Below are the code and all the weights of a small trained network. Each question names an input and a class and asks about switching units off, where a switched-off unit gives its printed mean instead of its output.

import numpy as np


def w(rows, s, z=0):
    codes = np.array(rows[::2]) - 128.0
    scale = np.full(codes.shape[1], s)
    scale[-1] = z or s
    return codes * scale


def norm(h):
    return h / np.sqrt((h * h).mean(-1, keepdims=True) + 1e-5)


def f(y):
    return y / 2 * (1 + np.tanh(0.7978845608 * (y + 0.044715 * y**3)))


def log_softmax(a):
    a = a - a.max(-1, keepdims=True)
    return a - np.log(np.exp(a).sum(-1, keepdims=True))


def net(x, mask):
    res = np.array(x, float).reshape(1, 4) / 4 @ E
    u = 0
    for l in range(2):
        y = f(norm(res) @ A[l][:, :-1].T + A[l][:, -1])
        res = res + np.where(mask[u : u + 9], y, B[l][:, -1]) @ B[l][:, :-1]
        u += 9
    return log_softmax(norm(res)[-1] @ U[:, :-1].T + U[:, -1])


A, B = {}, {}
E = w([
[155,4,126,158,120],'x0',
[164,139,186,188,79],'x1',
[60,104,148,87,55],'x2',
[174,159,41,135,37],'x3',
],0.0028)
A[0] = w([
[159,170,129,254,199,90],'L0N1',
[154,56,66,93,163,160],'L0N2',
[241,147,81,167,223,7],'L0N3',
[144,146,28,169,100,172],'L0N4',
[172,55,137,108,154,108],'L0N5',
[158,166,213,194,63,103],'L0N6',
[125,101,183,126,199,175],'L0N7',
[113,128,229,184,40,124],'L0N8',
[47,102,42,53,160,51],'L0N9',
],0.0059,0.002)
B[0] = w([
[64,128,113,68,128,214],'L0N1',
[155,196,175,127,146,206],'L0N2',
[83,25,74,38,85,203],'L0N3',
[85,119,190,204,155,209],'L0N4',
[171,138,164,137,70,178],'L0N5',
[165,96,76,69,254,229],'L0N6',
[69,183,192,127,74,231],'L0N7',
[132,104,90,65,173,250],'L0N8',
[186,79,84,79,217,173],'L0N9',
],0.0053,0.0024)
A[1] = w([
[245,173,114,130,204,123],'L1N1',
[179,132,21,253,111,6],'L1N2',
[137,170,160,124,136,107],'L1N3',
[211,132,11,169,97,222],'L1N4',
[34,77,151,25,39,196],'L1N5',
[235,41,214,102,71,90],'L1N6',
[119,96,94,88,157,67],'L1N7',
[149,112,84,47,136,145],'L1N8',
[45,249,114,86,217,248],'L1N9',
],0.0051,0.0011)
B[1] = w([
[158,93,158,143,195,156],'L1N1',
[71,168,135,106,98,155],'L1N2',
[128,138,108,98,116,127],'L1N3',
[70,90,175,89,137,180],'L1N4',
[95,82,47,146,102,221],'L1N5',
[172,255,105,104,143,194],'L1N6',
[143,105,118,180,186,159],'L1N7',
[141,133,70,116,172,182],'L1N8',
[168,143,136,143,96,253],'L1N9',
],0.0067,0.004)
U = w([
[164,96,117,87,235,137],'0',
[68,57,56,102,95,157],'1',
[2,151,234,123,37,153],'2',
[200,202,164,130,82,204],'3',
[141,83,154,215,86,71],'4',
[176,75,186,241,65,1],'5',
],0.0082,0.0047)

Each question gives the input, the list of numbers given to net, and the class t.
The units are the neurons (one row each of A and B). Each row of codes is followed by its name. A weight is (code - 128) times the scale printed after its matrix; where a second scale follows, it is the last column's (A, B and U).
mask holds one flag per neuron, layer by layer. A switched-off neuron (its flag False) gives its mean, the last column of its row in B, instead of its output. The means were averaged over made-up inputs and are rounded, as every weight is.
A unit's drop is (log p(t) with every unit on - log p(t) with that unit switched off) / (log p(t) with every unit on - log p(t) with every unit switched off).
The circuit of an input: a set's keep is (log p(t) with only the set's units on - log p(t) with every unit switched off) / (log p(t) with every unit on - log p(t) with every unit switched off). Starting from the 12 units with the biggest drops (on a tie, the unit counted first), units are removed one at a time, each time the one whose removal leaves the highest keep (on an exact tie, the one counted first), for as long as the keep stays at least 0.8.
circuit, biggest first: the units of the circuit, biggest drop first
unit that matters most: the unit with the biggest drop
top k neurons: the k neurons with the biggest drops, biggest first
k most important neurons of layer l: the k neurons of layer l with the biggest drops, biggest first
input [7,4,-7,-2], class 1: circuit, biggest first : (L0N3; L0N1)
input [2,-5,-3,-6], class 2: circuit, biggest first : (L0N7; L0N6)
input [-4,3,-7,-8], class 2: unit that matters most : L0N7
input [5,1,-6,-1], class 1: circuit, biggest first : (L0N3; L0N1)
input [-6,-7,5,3], class 0: top 4 neurons : (L0N9; L0N7; L0N3; L0N1)
input [5,6,-4,6], class 0: top 2 neurons : (L0N6; L0N7)
input [6,-3,-4,5], class 3: circuit, biggest first : (L0N2; L0N6)
input [8,5,-4,1], class 3: top 3 neurons : (L1N6; L0N5; L0N9)
input [8,4,5,-3], class 3: circuit, biggest first : (L1N6; L0N5)
input [6,-4,-8,-4], class 1: circuit, biggest first : (L0N3; L1N5; L0N7; L0N6)
input [6,8,5,-1], class 0: circuit, biggest first : (L0N8; L0N6)
input [2,-4,-6,3], class 1: 2 most important neurons of layer 0 : (L0N3; L0N6)
input [-3,0,3,-3], class 4: top 2 neurons : (L1N9; L0N2)
input [-5,8,1,-3], class 0: circuit, biggest first : (L0N6)
input [-4,-4,-5,7], class 2: top 2 neurons : (L0N6; L0N4)
input [-7,-2,4,-1], class 3: top 3 neurons : (L0N3; L1N9; L0N6)
input [4,4,0,7], class 2: top 2 neurons : (L1N2; L1N4)
input [-5,3,3,8], class 2: 2 most important neurons of layer 1 : (L1N4; L1N6)
input [-8,7,-7,8], class 2: 3 most important neurons of layer 0 : (L0N9; L0N4; L0N2)
input [5,-8,3,3], class 0: unit that matters most : L0N9
input [-1,-2,4,8], class 2: top 2 neurons : (L0N3; L0N4)
